Below is a small trained network, with its code and all its weights. Each question gives an input and a class and asks what happens when units are switched off, that is, made to give their printed mean instead of their output.

import numpy as np


def w(rows, s, z=0):
    codes = np.array(rows[::2]) - 128.0
    scale = np.full(codes.shape[1], s)
    scale[-1] = z or s
    return codes * scale


def norm(h):
    return h / np.sqrt((h * h).mean(-1, keepdims=True) + 1e-5)


def f(y):
    return np.maximum(y, 0)


def log_softmax(a):
    a = a - a.max(-1, keepdims=True)
    return a - np.log(np.exp(a).sum(-1, keepdims=True))


def net(x, mask):
    res = np.array(x, float).reshape(1, 6) / 4 @ E
    u = 0
    for l in range(4):
        y = f(norm(res) @ A[l][:, :-1].T + A[l][:, -1])
        res = res + np.where(mask[u : u + 4], y, B[l][:, -1]) @ B[l][:, :-1]
        u += 4
    return log_softmax(norm(res)[-1] @ U[:, :-1].T + U[:, -1])


A, B = {}, {}
E = w([
[131,125,127,131],'x0',
[149,225,158,202],'x1',
[195,134,2,139],'x2',
[82,113,36,220],'x3',
[130,126,128,131],'x4',
[129,126,130,129],'x5',
],0.014)
A[0] = w([
[138,17,106,53,228],'L0N0',
[53,6,86,94,31],'L0N1',
[196,40,78,4,105],'L0N2',
[110,63,139,131,2],'L0N3',
],0.024,0.006)
B[0] = w([
[102,57,59,143,254],'L0N0',
[65,182,200,3,216],'L0N1',
[183,165,10,170,251],'L0N2',
[81,147,143,80,148],'L0N3',
],0.025,0.014)
A[1] = w([
[113,136,3,142,124],'L1N0',
[17,105,71,211,116],'L1N1',
[164,67,87,47,3],'L1N2',
[103,14,41,36,127],'L1N3',
],0.021,0.0042)
B[1] = w([
[191,185,206,126,250],'L1N0',
[72,127,160,181,204],'L1N1',
[135,176,202,167,168],'L1N2',
[155,4,185,216,234],'L1N3',
],0.024,0.018)
A[2] = w([
[150,132,72,106,69],'L2N0',
[37,118,90,57,25],'L2N1',
[105,105,174,69,65],'L2N2',
[49,85,49,3,2],'L2N3',
],0.026,0.0036)
B[2] = w([
[132,132,127,111,158],'L2N0',
[66,64,129,85,197],'L2N1',
[159,143,144,171,254],'L2N2',
[132,131,148,4,204],'L2N3',
],0.036,0.0059)
A[3] = w([
[174,230,147,83,124],'L3N0',
[151,251,93,81,50],'L3N1',
[58,227,144,146,153],'L3N2',
[251,227,25,43,9],'L3N3',
],0.025,0.0014)
B[3] = w([
[199,195,144,86,243],'L3N0',
[123,84,226,202,192],'L3N1',
[98,140,70,118,245],'L3N2',
[31,68,76,1,223],'L3N3',
],0.032,0.011)
U = w([
[145,40,189,225,215],'0',
[81,92,172,32,213],'1',
[158,239,180,135,159],'2',
[13,173,85,193,1],'3',
[195,95,4,152,4],'4',
],0.02,0.0028)

Each question gives the input, the list of numbers given to net, and the class t.
The units are the neurons (one row each of A and B). Each row of codes is followed by its name. A weight is (code - 128) times the scale printed after its matrix; where a second scale follows, it is the last column's (A, B and U).
mask holds one flag per neuron, layer by layer. A switched-off neuron (its flag False) gives its mean, the last column of its row in B, instead of its output. The means were averaged over made-up inputs and are rounded, as every weight is.
A unit's drop is (log p(t) with every unit on - log p(t) with that unit switched off) / (log p(t) with every unit on - log p(t) with every unit switched off).
The circuit of an input: a set's keep is (log p(t) with only the set's units on - log p(t) with every unit switched off) / (log p(t) with every unit on - log p(t) with every unit switched off). Starting from the 12 units with the biggest drops (on a tie, the unit counted first), units are removed one at a time, each time the one whose removal leaves the highest keep (on an exact tie, the one counted first), for as long as the keep stays at least 0.8.
units of the circuit, in order: the units of the circuit, biggest drop first
unit that matters most: the unit with the biggest drop
top k neurons in layer l: the k neurons of layer l with the biggest drops, biggest first
drop of u: that unit's drop, to one decimal
input [-1,-8,6,7,5,8], class 0: unit that matters most	L1N3
input [3,8,-3,7,3,4], class 3: units of the circuit, in order	(L1N3, L3N2)
input [-5,7,5,0,-2,0], class 1: top 2 neurons in layer 1	(L1N3, L1N1)
input [-1,2,-1,6,1,7], class 3: top 2 neurons in layer 1	(L1N1, L1N3)
input [-8,4,-2,-8,1,8], class 2: top 2 neurons in layer 0	(L0N0, L0N2)
input [1,6,4,-7,-1,2], class 1: top 2 neurons in layer 1	(L1N3, L1N1)
input [-1,3,-8,7,-7,6], class 3: top 3 neurons in layer 0	(L0N2, L0N0, L0N1)
input [-5,6,8,-2,3,-8], class 1: units of the circuit, in order	(L3N3, L1N1)
input [2,3,-6,1,1,5], class 3: top 2 neurons in layer 1	(L1N0, L1N3)
input [4,7,-6,4,-4,5], class 3: top 2 neurons in layer 0	(L0N2, L0N1)
input [1,7,-3,2,1,2], class 3: top 2 neurons in layer 1	(L1N0, L1N3)
input [-6,5,-5,-5,-1,2], class 2: top 2 neurons in layer 0	(L0N0, L0N2)
input [-1,5,0,1,7,-8], class 3: top 2 neurons in layer 1	(L1N0, L1N3)
input [-4,1,4,4,-8,7], class 2: unit that matters most	L0N0
input [-3,-2,8,-4,-7,-5], class 4: top 3 neurons in layer 0	(L0N2, L0N0, L0N1)
input [-6,0,-6,-7,-3,-2], class 0: top 2 neurons in layer 0	(L0N1, L0N2)
input [4,5,4,-2,4,3], class 1: top 3 neurons in layer 1	(L1N3, L1N1, L1N2)
input [-1,2,2,4,5,-1], class 2: top 2 neurons in layer 0	(L0N1, L0N0)
input [3,6,-6,-5,3,5], class 2: drop of L0N0	4.7
input [-6,0,-4,8,2,4], class 1: drop of L1N3	1.3
input [7,-6,6,4,-5,4], class 0: unit that matters most	L1N3
input [-2,5,1,2,3,5], class 2: drop of L2N1	0.3
input [6,7,8,-5,8,-1], class 1: drop of L1N3	2.2
